How the units are linked:
*: s197->s950, s651->s129, s213->s207, s170->s595, s740->s36, s61->s567, s207->s584, s293->s779, s5->s374, s992->s5, s226->s217, s751->s701, s122->s201, s914->s858, s947->s213, s523->s584, s443->s848, s622->s113, s958->s374, s49->s593, s436->s927, s701->s895, s221->s286, s201->s197, s895->s217, s844->s375, s563->s497, s706->s53, s428->s111, s858->s927, s593->s41, s584->s286, s954->s477, s414->s375, s258->s885, s18->s293, s567->s129, s927->s914, s809->s226, s41->s992, s595->s111, s727->s952, s374->s651, s621->s477, s848->s809, s199->s18, s129->s286, s950->s740, s497->s241, s851->s122, s111->s428, s130->s206, s932->s170, s575->s727, s53->s751, s508->s958, s36->s241, s375->s947, s113->s745, s241->s950, s217->s622, s745->s227, s730->s36, s227->s789, s206->s259, s789->s199, s477->s575, s885->s932, s779->s436, s286->s61, s259->s621, s541->s414, s935->s523, s952->s885
%: s197->s730, s651->s201, s213->s541, s170->s727, s740->s954, s61->s36, s207->s122, s293->s227, s5->s508, s992->s293, s226->s927, s751->s563, s122->s541, s914->s18, s947->s740, s523->s428, s443->s436, s622->s751, s958->s706, s49->s950, s436->s199, s701->s293, s221->s508, s201->s213, s895->s706, s844->s958, s563->s41, s706->s5, s428->s932, s858->s293, s593->s950, s584->s375, s954->s740, s414->s935, s258->s595, s18->s745, s567->s241, s927->s779, s809->s858, s41->s49, s595->s952, s727->s259, s374->s958, s621->s258, s848->s914, s199->s259, s129->s221, s950->s523, s497->s992, s851->s197, s111->s885, s130->s443, s932->s575, s575->s206, s53->s443, s508->s286, s36->s844, s375->s213, s113->s701, s241->s651, s217->s53, s745->s895, s730->s947, s227->s217, s206->s206, s789->s701, s477->s130, s885->s477, s779->s789, s286->s593, s259->s113, s541->s258, s935->s950, s952->s621

The rows follow the links: the fewer symbols apart two units are, the more alike their rows tend to be.

Each row is also shifted at random along 3 hidden directions that mean nothing.

Some units, each with a row of numbers:
s730
[  38  -49   -9    5  -18   26  105    5 -112   35  -43  -78  149   48  -41  -17   40  -54  -40   94  -79  -33   54   40  -51   60  -45  -46  -11   20   -5  -12  -32  106 -182   20   17  -20  -67    2   21  -38   85   -8   51  114 -100   12  -89   -1  -41  -10 -144   22  -86   17   56 -148 -110  -19   56  -26  158  -27   26   56  -35   96  -10]
s932
[  25  215   58   42  -66  -81  -70  -84  287  135   32  -58   68  101 -179 -264   41 -168   17 -157  -26 -201  263   86  146 -136 -120  -40  250 -148 -136   98 -121  -27   79 -136  -28   49  142  129  -86   54  -71   73  -70  -92  224 -103  132   28  147   22  238  256  -32  237   51    6  207  -99  -58   33 -126  132   22   43  123  156   22]
s414
[ 113  -50  -73  -19   44   36  -20 -147  -11  -93  -92  -22  120   66  -51   10   34   18  121   19   88   52   35   30   -7   -9 -105   42  -12  -60   26  129   24  -21   -4  -56  -89  -39  -72  -71  -36   34   56   -8   31   -8   38  -61  -39   12   68   20  -47  -41  126  -86  -28   16   29   50   57   53   48  -33   40 -100   17   47  -80]
s227
[   1  119   34  -51  -58  -55 -129   14   65  109   20  -58  -75   84   56   76   96   83   19 -122   97  -25   28  -10  -34  -14  -23   54   32  -61  -28    3   19  -97   60   63   69    1  100   28  -18  -61 -115   -7   38   51   34   17  -82   80  -67   47   62  -28  117  -75    2   78   40    4  -44  113  -80    3    4   53  -60 -123  131]
s18
[  11   86   66 -104   13    2 -130   45   35   57  131   67 -165    7   84  165   37  109   -5 -113   21    7  -41  -40   56  113  106   21  -98   -5   61  -26  118  -33   53   29   61    3  113   43  -80  -50 -162  -15   22  -56   10    3 -150   17  -46   78  119  -57  153  -53  -77   91 -112   39  -88   99  -38  -46  -82   73  -29 -118  145]
s851
[  66   40  -41  132   56 -109   36   50  -32   34  -18  -44  128   62 -168  -22   38   -4   68   43  -60  -87  179  -61    0  -19 -125   42   49  -84    0    2  -77   19  -79   21   21  -85  -57  -57  -32  -92  112  140  -20   52  -81   14  -21 -107   24   31   61   41 -157  128   38 -125  115  -44  -75  -22  -40  -26   20   11  132  134    7]
s789
[  13  144  -28   24  -42  -51    3   95    6   87   14   25  -96   67   89   -7   65   49  -14   15   71    9   66 -116 -170  -49 -103  -24  127    4  -60  -35   36  -97   34   76   85    3   33  -28   63  -65  -59   -8   31   17   -2   55  -75    8 -110  -22  -19  -51    6  -71   26  -12  119  -16  -18   42  -31   38    3   19  -95  -99  111]
s53
[ -95 -200 -115 -168   54  105  -12   56    6  -56   35   80  -93   59   -9  203   56   77 -190 -107  -28  -94  -45  -20   68  180  106   29  -81  146  283  -83   84  -18  224   54  180    2  -17  203  -11   45  -86  -31   22   67  -82   59  -96   56  -78  -93   15   22 -130  200   50  -47  -63  123   -2  -22 -144 -150  -27   39   78  -18   25]
s293
[ -32  265  -14   76  -94 -101   16  109   82   96   15  -33 -109   91  -13  -76   48   34  -11  -44   34  -15  203 -155 -122 -141  -95  -37  154  -85  -76   -6    0 -123   35   55   44   -9   88  -44   68  -72  -77   44   40   36  162   82    5   42 -118   24   57   -7  -44   71   78   28  178    6  -95    4  -76   75   16   80  -41  -12   78]
s374
[   6 -159   37  -80    5   17  -27  -26    1  -11  -73  -42   36  -86  -13   20  -27   10  -79  -48  -66  -18  -51   41  137   85  166  105  -47  -24   84    9   -3  -18   84  -23  -32   86  -64   41  -15   32   55 -130  -22   77  -22  -40   86   40  -16   33   19   22  -48   94  -45   52  -38  -53  -44  -84 -121   -3  -36   44  110   55  -27]
s584
[ 147 -146 -139  -26   73   84   85  -84 -145 -156 -112  104   57  -27  102   50  -84   28   27  167  107  143  -73  -61 -129   73  -47   26   -2   90    8   27   38   34  -12   -4  -67  -53 -129  -85   27   81   85  -84    0  -18  -89  -50  -47  -90   25  -95 -122  -80   72 -134  -76  -79   -7   29  109    3   94  -22   11 -169  -28   16  -80]
s701
[ -52   43  -41  -80  -42  -44  -89   27   80  117    5   15  -55  134  -67  113   80   77  -84 -141   63 -111   95  -34    2   62  -61   31   61   27   93  -55   13  -72  142   86  173  -41  103  157  -39  -18 -135   49   22   38  -12   32  -97   27  -63  -29  132   80  -47  136   51  -64   65  -11  -45  113 -148  -92   -9   95   28  -22  131]
s226
[  30   85   -2  -54    1   36   17   88   51  -35   81   54 -136  -42   79   47   18   76    7  -38  -44   39   12 -104   23   42  126  -20  -79  -17   70   17  145  -23   37  -24  -39   41   35  -43   11  -33  -91  -52   52  -13  131   35  -56   69  -75   81   -6 -115   71  -22    2  116  -84  121  -93  -44   34   37  -38   45  -29  -47   39]
s477
[ -99 -188  -45  -69  140  114  125   94  -38  -27  142  128  -49  -31   26   14   46 -103 -104   54 -124 -127  -84   97   42  135   50 -136  -33  229  100  -87   34  127    0   -4  150   45  -73  160  -15   60  -55   -2  -15  -82 -201   17  -91  -79   43 -161  -81   95 -186  118   73 -114 -124   23  104  -97  114 -101  -36   -2   -2    7   -8]
s952
[ -16   23   30   38   24   25  -72   30  126   69  103   -7  -18    0   26 -112    9 -161   19  -52  -35 -110  -18   74  108  -13   -5    4   56   -8  -82    4  -67  128    1  -73  -41   43   55   39  -46    3  -19   41 -103  -68  -48  -66   15    9   56    9   79   59  -28   11   -5   47   37  -23  -49    8  -96  126   13  -79   32  -13   70]
s595
[  40  157  -96  145  -62    0   74   87   83   45  -52   17   29   52   55 -261    0 -218    4   61    9  -42  115  -48 -129 -134 -172  -19  265  -27 -204   39 -103  102  -29  -76 -114   24  -16  -72  108  -28  100   35  -93   27   54  -15   92    7  -54 -101  -53   50 -134   39   91  -11  219  -38  -16  -88  -68  244   73 -151  -31   62   28]
s844
[  66  -66   86  -94  -57   14   -5 -135   11   20 -149 -126  132  -23  -35  -57   50    8    7    5  -31   -9   -8  109   57   19   75   49   20  -89  -17  102    1  -37  -44  -39  -74   94  -66    2  -28   11   57 -162   66  120   44  -27    9   96   27   64 -101   -1   66   -7   12   15  -53  -48   32  -57   48   43   27   44    7   53  -44]
s375
[ 126  -88   -3  -97   51   10  -41 -167   -4  -28  -77  -37  167   46 -101   43   63   58   51  -28   11  -24   53   94   90   99   -3   43  -24  -82   74   99   44  -17  -12  -52  -32   16  -37   21 -110   46   11  -66   65   14    2  -90  -83    7   99   65   15   26  131   13  -22  -32  -80    9   41   73   47  -69    3    3   70   84  -34]
s206
[-115 -137    8  -34  159  -16   71   57  -14  -40  127   97  -46  -11  -57   24   52    3   -2   23  -68 -103  -31   48   51   48   18  -99   21  135  111  -38   30  -59   67   41  197   28  -31  120  -31   36  -56   32   11 -129 -116   41  -27 -114  107 -102   27   75 -119   94   32  -68   10  -28   52  -64   34 -147  -46   40   59  -30  -38]
s935
[  64 -135  -59  -95   46  155  -84 -192  -67 -182  -40   61   19   -1   73  139  -87   47   76   -5  126  162 -191  103   12   53   23   31 -212   43   58   55   74   91    1  -46 -128  -79  -14  -47  -51   92  -26  -29   18  -84   -1  -74  -54   40   67    3  -51 -108  251 -205 -106   61 -172  119  132  132   93  -59    8 -151  -62  -69  -81]
s197
[  45  -68   59   13   65  -13  -98  -55  -33   22   72  -60  144   24 -135  151   16   44   91  -40  -59  -51  -14   73  173  123   54   73 -223  -74   82  -12  -31  101 -115  -12  -19  -94   15  -25 -132  -72   46  120   -6   25 -110  -54  -94  -39   80  125   99   13   53   16  -58  -48 -183   -5  -62   92    4 -124  -29   54   91   73   16]
s241
[ -17  -66  209  -35  -90   22 -149  -93 -113   57   21  -78   36 -138   71  113 -135   40   28  -31   13  139 -303  155  132   20  170   61 -302  -37  -72  -45  -44  137 -176   19 -104  -25   85  -38  -54   -6   28  -11  -20   -2  -78  -36   11   64   30  130  -11  -73  224 -252 -173   95 -296  -38   43  133  101  -38  -36   56  -92  -97  -14]
s5
[ -48 -192  -36  -61   16   43    3    4  -19  -54  -65   22   -7  -56   -2   73  -54   32 -122  -32  -34   -3  -95  -10   87   95  159   97  -69   44  135  -53  -32    5  143    2    4   31  -59   69   18   47   47  -82  -35   74  -31    3   96   48  -32  -13   18   13 -118  120  -23   29   -7  -16  -31  -78 -157  -25  -15    4   94   52  -60]
s497
[-140    5    2   70  -76  -31  -34   24   19   10   22  -20   20   39 -154   59  -68   20 -123 -107  -43  -31   11   20   95  -28  -21   18 -130   26   61 -128  -84   66   14   51   54 -130   88   91  -12    9   23  181  -66    2   16   24   93   13  -31   16  124  103 -155  197   38  -73  -60    9  -32   57  -93 -102    6  122   64   74  -45]
s217
[ -50  -73 -118  -92  -16   85    1   78  -31  -30  -24   43 -113   62  146  135   74   51  -75   -5   58   20  -77  -51 -116   70    5   47   -4  120  116  -49   77  -10   93   58   67   15   -7   28   72  -25  -36  -63   48  107  -68   82 -122   83 -165  -87 -124 -108  -14  -64   69   13  -10  105   25    7  -43  -17   26  -74 -100 -126   77]
s622
[ -78   69  -28  -47  -51  -63  -80   -2   81   78  -32  -36   -8  146  -89   41  138   40  -62 -133   72 -113  123   -7  -25  -20 -116   36  111   -1   51  -19  -30 -116  119   63  155  -17   99  109   -5  -22  -95   45   29   77   10   48  -36   59  -61  -38   79   70  -59   98   99  -36  145   -1  -10   80 -138  -58   39   70    8  -46   87]

Start here and follow the symbols in turn, left to right. Where do you end up?
Answers are names.
[-171   23  -68   59  -50   -7  -11   28   11  -27   11  -11    6   80 -158   63  -41   13 -109  -85    8  -22   23   -8   11  -60  -63   18  -89   63   80 -127  -80   30   67   67   66 -134   86   64   26   11   10  199  -47   20   26   54   80   26  -14  -42   81   79 -176  177   59  -82    8   46   -9   34  -92  -97   29   53   38   47  -42]
% % * * *: s992
[  79  -52 -104   -6   -2   54  201   18  -98  -15  -96  -10  139   89  -50  -28   77  -49  -66  138  -42  -53  126  -16 -112   60 -126  -91   73   67   39   15  -18   57 -131   22   37  -14 -142   27   46    6   98  -17   87  132  -86   23  -90  -25  -52  -90 -175   35 -140   82  107 -205  -26    6   91  -61  177  -29   47   -8  -18  142  -41]
% % *: s477
[-124  100  -13   22  -77  -91  -99  -29  129   75  -57  -99    4  145 -161   21   99   35  -40 -170   61  -95  103   24   11 -110 -107   53   42  -60   40  -20  -82 -140  125   63  114  -42  128   97   -7  -18  -50  104   37   53   91   68   51   94  -16   14  113   79  -75  118  102    7  134   18  -38   71 -164  -50   59   99   29  -14   39]
% % % % %: s523
[ -42 -171  -61 -134   17   59  -31   -7   10  -40  -68   -7    2   12  -39  104   34   41 -158  -83  -38  -66  -37   18  105  149  124   98  -36   66  187  -35   23  -30  200   21   77   51  -20  145  -17   50  -11  -96   10  109  -43   12   -2   65  -56  -40   18   30 -101  171   26    2  -22   36  -22  -70 -174  -78  -13   52   92   49   12]
% % % * %: s36
[ -45 -212  -32  -35  148  141   27  132  -42  -43  155  137  -97  -55  148   48   -7 -129   -5   53  -59  -82 -188   91   36  169   68  -42  -47  222   56  -77   -1  220    6  -24   72   16  -55   71  -10    0   -2   25  -88  -93 -284   -4 -122  -81   37 -145  -54   -5  -96  -36    8  -16 -107   24   45  -64    9   -6  -43 -125  -13  -84   64]
% * * %: s575
[ -47 -147  -51  -87   63   90  -69   60  -91   -1   70   51 -126   17  195  201   37   66  -35   -4  111   44 -239   12 -110  118   30   64  -85  160  109  -83   60   53   63   97  109  -14    1   27   23  -44  -58  -41    9   37 -228   57 -164   25  -88  -89  -91 -109   62 -192  -45   37  -67   87   78   70  -29  -72  -15 -101 -130 -211  110]
* % % * *: s751
[ -14  116    5   -3   40  -80   27  127   31   70  112   75 -131   42   48    3   44   55  -18  -10    4  -61   89 -125  -90   37  -47  -60  125   52    6  -39   66 -109   28   60  158    8   54   36   -5  -64 -114   17   39  -49  -15   45  -82  -69  -41  -46   79   23  -42   38   34  -55   90  -25  -52   20    2  -29  -53   60  -11  -54  106]
* % %: s895
[  81  -61  -94  -28   -3  123   12 -136  -53 -127  -85   60   19   16  102   12  -85  -11   49   49  141  175  -76   45  -85  -27  -85  -15  -52   48  -18   64   33   56   -9  -57 -157  -59  -26  -85   27  103   37  -14   -2  -51   56  -46  -12   19   33  -40 -111  -82  180 -173  -64   42  -35   97  120   77   84   35   45 -172  -92  -17  -82]
% * * * %: s885
[-152   13  -60  153  -95    8   40   76  -36  -73  -53  -26  -22  -12  -16   16  -68   -9  -79    5   22   69  -45  -55  -68 -138  -32   41  -84   43    0  -88  -75   28   24   63  -41  -74   13  -60  124  -32   91  122  -51   63   35   85  156   35  -97  -11  -49  -48 -144   30   47   12   48   74  -18  -55  -66   10   47  -24  -30    1  -77]
* % *: s958
[  10  197  143  -31  -40  -78 -180   -1  111   77  134  -39 -142  -38   48   66   35  103  101 -146   15   44   -3  -11  117  -36  136   32  -75 -169  -49   63  105 -124    1  -11  -40   38  174  -48  -93 -102 -160  -13   42  -70  182  -16  -50   83   -1  196  138 -104  276 -125  -76  201  -57   32 -136   88  -30   30  -68  109  -32 -133  110]
% % %: s293
[  95   81    9  -79  -56   28 -151 -143  197   39   13   12   39  102 -103  -78  -46  -67   -8 -188   24  -53  119   77  164   20  -12   28   49  -79  -24   57  -29   63   90 -138  -82  -24  133  149 -117  103 -104   41  -49  -74  173 -118   19   63  100   47  221  154  121  155  -42   42   17   13  -46  134 -101   85  -23    4   99  103   38]
* % % * %: s206
[ 118  -27  -94  101   53  -28   84  -17 -103  -40 -106  -60  155   23  -10  -35   68  -36  132  161   33   32   86  -40 -116  -35 -141   54   64  -76  -37   88  -35    5  -92  -11  -74   -9 -153 -170   53  -73  150  -12   46   85  -82   12  -39  -75    9    7 -153 -106  -14 -104   22  -40  110    0   15  -52   54   45   53 -122   -7   43  -53]
% % * *: s932
[ -18  -69   30  -83  -28   97   73  -42  -62   -8    1  -25   75   24   18   10   43  -48  -72   34  -49    0  -46  101   -2   52    4  -87  -77   58   18  -28    8   89 -128   16   26   25  -24   74    4   39   19  -45   44   69  -47    8  -81   66  -28  -46 -147    2    5  -24   43  -82 -177   39  120   -1  181  -46   17   26  -77   33  -26]
* % *: s375
[  61 -109  -50   -4   67  105  -61   35   46   -5   74   85  -11  -25   89    5  -13 -125   31  -11  -35  -55  -71   64   97   99   18   55  -29   44   19    9  -19  241   17  -93  -86  -13  -14   16  -56  -18   33   46  -94  -25 -135  -72  -54  -12   39  -26   44  -10    5  -16  -45   34  -29   37  -45    8  -75   96  -27 -158   44    2   68]
* % %: s130
[  81   89   79   54  -68 -150   49  -19  -34  117  -59  -25   59  -37  -46 -152 -119   15  -67   57    7   10   75  -98  -36  -14  -37  -16  190  -39 -143  -41  -95  -91  -77   38   42   16  -11    7   -9   63   24  -45  -28  -22   19  -41  122 -112   50  -16  114  145  -46   84  -71 -112  100 -223  -17   -7  -25    6  -46  100   54   96  -16]
% % % *: s61
[ -74   27   25   50   59   -6   96   82    1  -93   41   -7 -136 -115   91  -42   65   31  106   57  -23   62  -49   -9  -48 -135   86  -74  -14   -7  -11   73  107 -118    7   11  -24  129  -49 -145   77  -54  -26  -67   64  -58   89  103   41   38  -28   32 -158 -193   59 -154   40  160   35   83    6 -160  106   46    6  -27 -107 -139  -68]
% * % %: s789
